Below is a small trained network, with its code and all its weights. Each question gives an input and a class and asks what happens when units are switched off, that is, made to give their printed mean instead of their output.

import numpy as np


def w(rows, s, z=0):
    codes = np.array(rows[::2]) - 128.0
    scale = np.full(codes.shape[1], s)
    scale[-1] = z or s
    return codes * scale


def f(y):
    return y / 2 * (1 + np.tanh(0.7978845608 * (y + 0.044715 * y**3)))


def log_softmax(a):
    a = a - a.max(-1, keepdims=True)
    return a - np.log(np.exp(a).sum(-1, keepdims=True))


def net(x, mask):
    res = np.array(x, float).reshape(1, 2) / 4 @ E
    y = f(res @ A[0][:, :-1].T + A[0][:, -1])
    res = res + np.where(mask, y, B[0][:, -1]) @ B[0][:, :-1]
    return log_softmax(res[-1] @ U[:, :-1].T + U[:, -1])


A, B = {}, {}
E = w([
[150,184,171,218,209,152,41,49],'x0',
[42,201,226,172,219,245,206,143],'x1',
],0.011)
A[0] = w([
[147,61,43,152,117,134,112,59,185],'N1',
[184,119,217,179,129,128,92,57,85],'N2',
[188,129,115,206,155,197,122,110,93],'N3',
[105,146,143,119,120,182,102,152,100],'N4',
[142,180,104,144,174,144,67,123,78],'N5',
[135,127,130,98,166,138,121,104,255],'N6',
[175,151,161,133,165,168,49,93,95],'N7',
[59,171,211,117,149,99,175,168,81],'N8',
[84,124,146,158,151,171,151,131,110],'N9',
[74,148,171,202,174,178,141,155,213],'N10',
[152,144,73,136,127,118,175,167,66],'N11',
[115,100,145,61,86,136,180,173,103],'N12',
[98,154,184,64,162,177,111,143,134],'N13',
[178,122,40,188,84,98,104,119,124],'N14',
[47,144,180,136,144,159,127,255,119],'N15',
[126,163,172,87,123,202,144,133,177],'N16',
[145,176,175,212,122,62,87,49,82],'N17',
[179,119,80,84,94,3,107,162,249],'N18',
],0.0077,0.0062)
B[0] = w([
[79,115,162,181,140,142,78,90,186],'N1',
[198,108,66,134,137,211,176,188,178],'N2',
[188,100,99,157,133,126,146,163,167],'N3',
[131,119,182,109,158,154,119,88,140],'N4',
[191,124,74,17,177,175,153,199,159],'N5',
[51,222,139,176,26,75,99,143,180],'N6',
[211,156,56,86,117,194,206,198,180],'N7',
[144,28,116,160,253,149,114,114,177],'N8',
[132,78,140,142,239,89,42,119,170],'N9',
[88,104,93,196,136,97,51,158,238],'N10',
[209,91,168,73,227,180,154,195,134],'N11',
[195,156,109,113,140,222,183,251,179],'N12',
[129,107,155,151,148,98,108,119,173],'N13',
[110,68,137,146,224,171,55,78,184],'N14',
[154,72,135,183,158,165,70,145,191],'N15',
[109,131,140,170,198,151,62,152,183],'N16',
[182,114,68,116,140,179,126,162,186],'N17',
[82,88,90,204,147,107,60,166,252],'N18',
],0.0071,0.013)
U = w([
[114,41,148,178,160,96,61,79,39],'0',
[186,90,61,109,128,157,172,197,143],'1',
[55,175,144,197,93,77,85,106,254],'2',
[122,165,153,34,127,157,181,52,68],'3',
[155,219,192,134,75,76,215,51,55],'4',
[144,254,161,60,106,58,190,122,51],'5',
[167,169,191,73,90,100,176,64,57],'6',
],0.0092,0.0064)

Each question gives the input, the list of numbers given to net, and the class t.
The units are the neurons (one row each of A and B). Each row of codes is followed by its name. A weight is (code - 128) times the scale printed after its matrix; where a second scale follows, it is the last column's (A, B and U).
mask holds one flag per neuron, in row order. A switched-off neuron (its flag False) gives its mean, the last column of its row in B, instead of its output. The means were averaged over made-up inputs and are rounded, as every weight is.
A unit's drop is (log p(t) with every unit on - log p(t) with that unit switched off) / (log p(t) with every unit on - log p(t) with every unit switched off).
The circuit of an input: a set's keep is (log p(t) with only the set's units on - log p(t) with every unit switched off) / (log p(t) with every unit on - log p(t) with every unit switched off). Starting from the 12 units with the biggest drops (on a tie, the unit counted first), units are removed one at a time, each time the one whose removal leaves the highest keep (on an exact tie, the one counted first), for as long as the keep stays at least 0.8.
circuit, biggest first: the units of the circuit, biggest drop first
top k neurons: the k neurons with the biggest drops, biggest first
drop of u: that unit's drop, to one decimal
input [-4,-5], class 0: circuit, biggest first => N18
input [-3,2], class 2: top 2 neurons => N7, N2
input [-3,-4], class 0: top 2 neurons => N14, N18
input [-3,0], class 2: top 4 neurons => N7, N2, N5, N17
input [3,0], class 2: top 2 neurons => N12, N8
input [8,-7], class 1: top 3 neurons => N7, N2, N17
input [-2,4], class 0: top 2 neurons => N8, N15
input [3,-1], class 2: top 2 neurons => N12, N8
input [-6,6], class 0: drop of N17 => 0.1
input [5,-4], class 1: drop of N10 => 0.2
input [6,-5], class 1: drop of N2 => 0.2
input [-3,-7], class 0: drop of N14 => 0.1
